Below are the code and all the weights of a small trained network. Each question names an input and a target symbol and asks about switching units off, where a switched-off unit gives its printed mean instead of its output.

import numpy as np


def w(rows, s, z=0):
    codes = np.array(rows[::2]) - 128.0
    scale = np.full(codes.shape[1], s)
    scale[-1] = z or s
    return codes * scale


def norm(h):
    return h / np.sqrt((h * h).mean(-1, keepdims=True) + 1e-5)


def f(y):
    return y / 2 * (1 + np.tanh(0.7978845608 * (y + 0.044715 * y**3)))


def softmax(a):
    e = np.exp(a - a.max(-1, keepdims=True))
    return e / e.sum(-1, keepdims=True)


def log_softmax(a):
    a = a - a.max(-1, keepdims=True)
    return a - np.log(np.exp(a).sum(-1, keepdims=True))


def net(x, mask):
    ids = ['βγδζηθλμξπστψω'.index(c) for c in x.split()]
    T = len(ids)
    res = E[ids] + P[:T]
    q, k, v = (norm(res) @ M[0].T for M in (Q, K, V))
    z = softmax(np.where(np.tri(T) > 0, q @ k.T / 2**0.5, -1e9)) @ v
    res = res + np.where(mask[0], z, O[0][:, -1]) @ O[0][:, :-1]
    y = f(norm(res) @ A[0][:, :-1].T + A[0][:, -1])
    res = res + np.where(mask[1:25], y, B[0][:, -1]) @ B[0][:, :-1]
    return log_softmax(norm(res)[-1] @ U[:, :-1].T + U[:, -1])


Q, K, V, O, A, B = {}, {}, {}, {}, {}, {}
E = w([
[137,130,146],'β',
[139,130,152],'γ',
[97,137,115],'δ',
[99,137,119],'ζ',
[210,132,196],'η',
[141,130,156],'θ',
[33,164,139],'λ',
[22,109,122],'μ',
[88,126,250],'ξ',
[114,131,145],'π',
[108,150,111],'σ',
[193,145,98],'τ',
[143,156,110],'ψ',
[125,106,101],'ω',
],0.018)
P = w([
[79,104,9],'0',
[114,98,105],'1',
[130,96,129],'2',
[148,97,167],'3',
[150,90,200],'4',
[165,93,224],'5',
[172,84,254],'6',
[170,90,240],'7',
[145,106,182],'8',
],0.0021)
Q[0] = w([
[132,245,149],'h1',
[169,119,82],'h1',
],0.011)
K[0] = w([
[224,1,132],'h1',
[40,101,124],'h1',
],0.0083)
V[0] = w([
[49,10,162],'h1',
[164,3,88],'h1',
],0.0067)
O[0] = w([
[127,92,254,184],'h1',
[109,50,153,8],'h1',
],0.0063,0.0011)
A[0] = w([
[123,120,137,134],'n1',
[98,75,95,110],'n2',
[79,56,67,77],'n3',
[118,74,144,125],'n4',
[130,138,121,117],'n5',
[181,88,113,109],'n6',
[169,112,119,136],'n7',
[208,142,134,144],'n8',
[103,118,119,116],'n9',
[139,188,141,129],'n10',
[113,106,131,135],'n11',
[133,113,140,130],'n12',
[165,32,84,100],'n13',
[122,186,106,143],'n14',
[138,157,113,112],'n15',
[120,123,122,121],'n16',
[110,152,160,127],'n17',
[54,105,108,91],'n18',
[171,203,102,162],'n19',
[136,149,120,115],'n20',
[133,114,126,124],'n21',
[127,117,126,119],'n22',
[126,99,117,99],'n23',
[131,3,83,1],'n24',
],0.016,0.0071)
B[0] = w([
[119,113,123,143],'n1',
[145,83,103,155],'n2',
[179,29,154,188],'n3',
[135,76,104,162],'n4',
[134,145,132,120],'n5',
[136,73,90,160],'n6',
[109,123,80,157],'n7',
[109,173,65,254],'n8',
[114,127,107,141],'n9',
[150,134,203,191],'n10',
[125,102,111,147],'n11',
[123,107,124,141],'n12',
[67,88,188,162],'n13',
[158,207,137,196],'n14',
[153,145,133,129],'n15',
[124,133,116,123],'n16',
[86,134,148,201],'n17',
[78,178,68,233],'n18',
[161,87,160,234],'n19',
[147,141,138,124],'n20',
[133,119,119,121],'n21',
[129,132,110,118],'n22',
[132,116,142,107],'n23',
[251,122,240,155],'n24',
],0.027,0.0042)
U = w([
[246,180,157,211],'β',
[117,143,116,69],'γ',
[60,24,52,174],'δ',
[119,157,141,70],'ζ',
[118,138,111,69],'η',
[46,202,155,48],'θ',
[239,121,24,186],'λ',
[39,116,234,166],'μ',
[145,123,127,58],'ξ',
[175,22,168,254],'π',
[117,141,123,72],'σ',
[165,177,192,165],'τ',
[106,129,134,66],'ψ',
[137,102,116,79],'ω',
],0.011,0.0043)

Each question gives the input, a string of symbols that net reads in full, and the target symbol t.
The units are the heads (2 rows each of Q, K, V and O) and the neurons (one row each of A and B). Each row of codes is followed by its name. A weight is (code - 128) times the scale printed after its matrix; where a second scale follows, it is the last column's (O, A, B and U).
mask holds one flag per unit, heads first, then neurons. A switched-off unit (its flag False) gives its mean, the last column of its rows in O or B, instead of its output. The means were averaged over made-up inputs and are rounded, as every weight is.
A unit's drop is (log p(t) with every unit on - log p(t) with that unit switched off) / (log p(t) with every unit on - log p(t) with every unit switched off).
The circuit of an input: a set's keep is (log p(t) with only the set's units on - log p(t) with every unit switched off) / (log p(t) with every unit on - log p(t) with every unit switched off). Starting from the 12 units with the biggest drops (on a tie, the unit counted first), units are removed one at a time, each time the one whose removal leaves the highest keep (on an exact tie, the one counted first), for as long as the keep stays at least 0.8.
circuit, biggest first: the units of the circuit, biggest drop first
most important unit: the unit with the biggest drop
k most important neurons: the k neurons with the biggest drops, biggest first
drop of u: that unit's drop, to one decimal
input ω τ π σ, target λ: 3 most important neurons	n3; n24; n18
input π δ θ τ θ σ τ ψ ζ, target β: circuit, biggest first	h1; n14
input η γ π δ γ σ ω γ, target δ: circuit, biggest first	n24
input μ ξ ψ, target β: circuit, biggest first	n19; n14
input ξ π δ ζ, target μ: 2 most important neurons	n8; n17
input ω τ π, target δ: circuit, biggest first	h1; n18; n3
input η σ ω τ, target δ: 2 most important neurons	n13; n6
input ζ ξ ξ ω μ σ, target δ: 2 most important neurons	n4; n14
input ζ δ τ θ, target λ: 2 most important neurons	n8; n13
input μ β τ δ, target λ: 3 most important neurons	n3; n13; n14
input σ λ η λ τ δ, target λ: 2 most important neurons	n3; n13
input ω λ π, target δ: drop of n2	-0.2
input τ ξ η, target λ: drop of n12	0.0
input ω δ λ τ σ, target λ: drop of n9	0.1
input σ ζ τ β, target λ: most important unit	n8
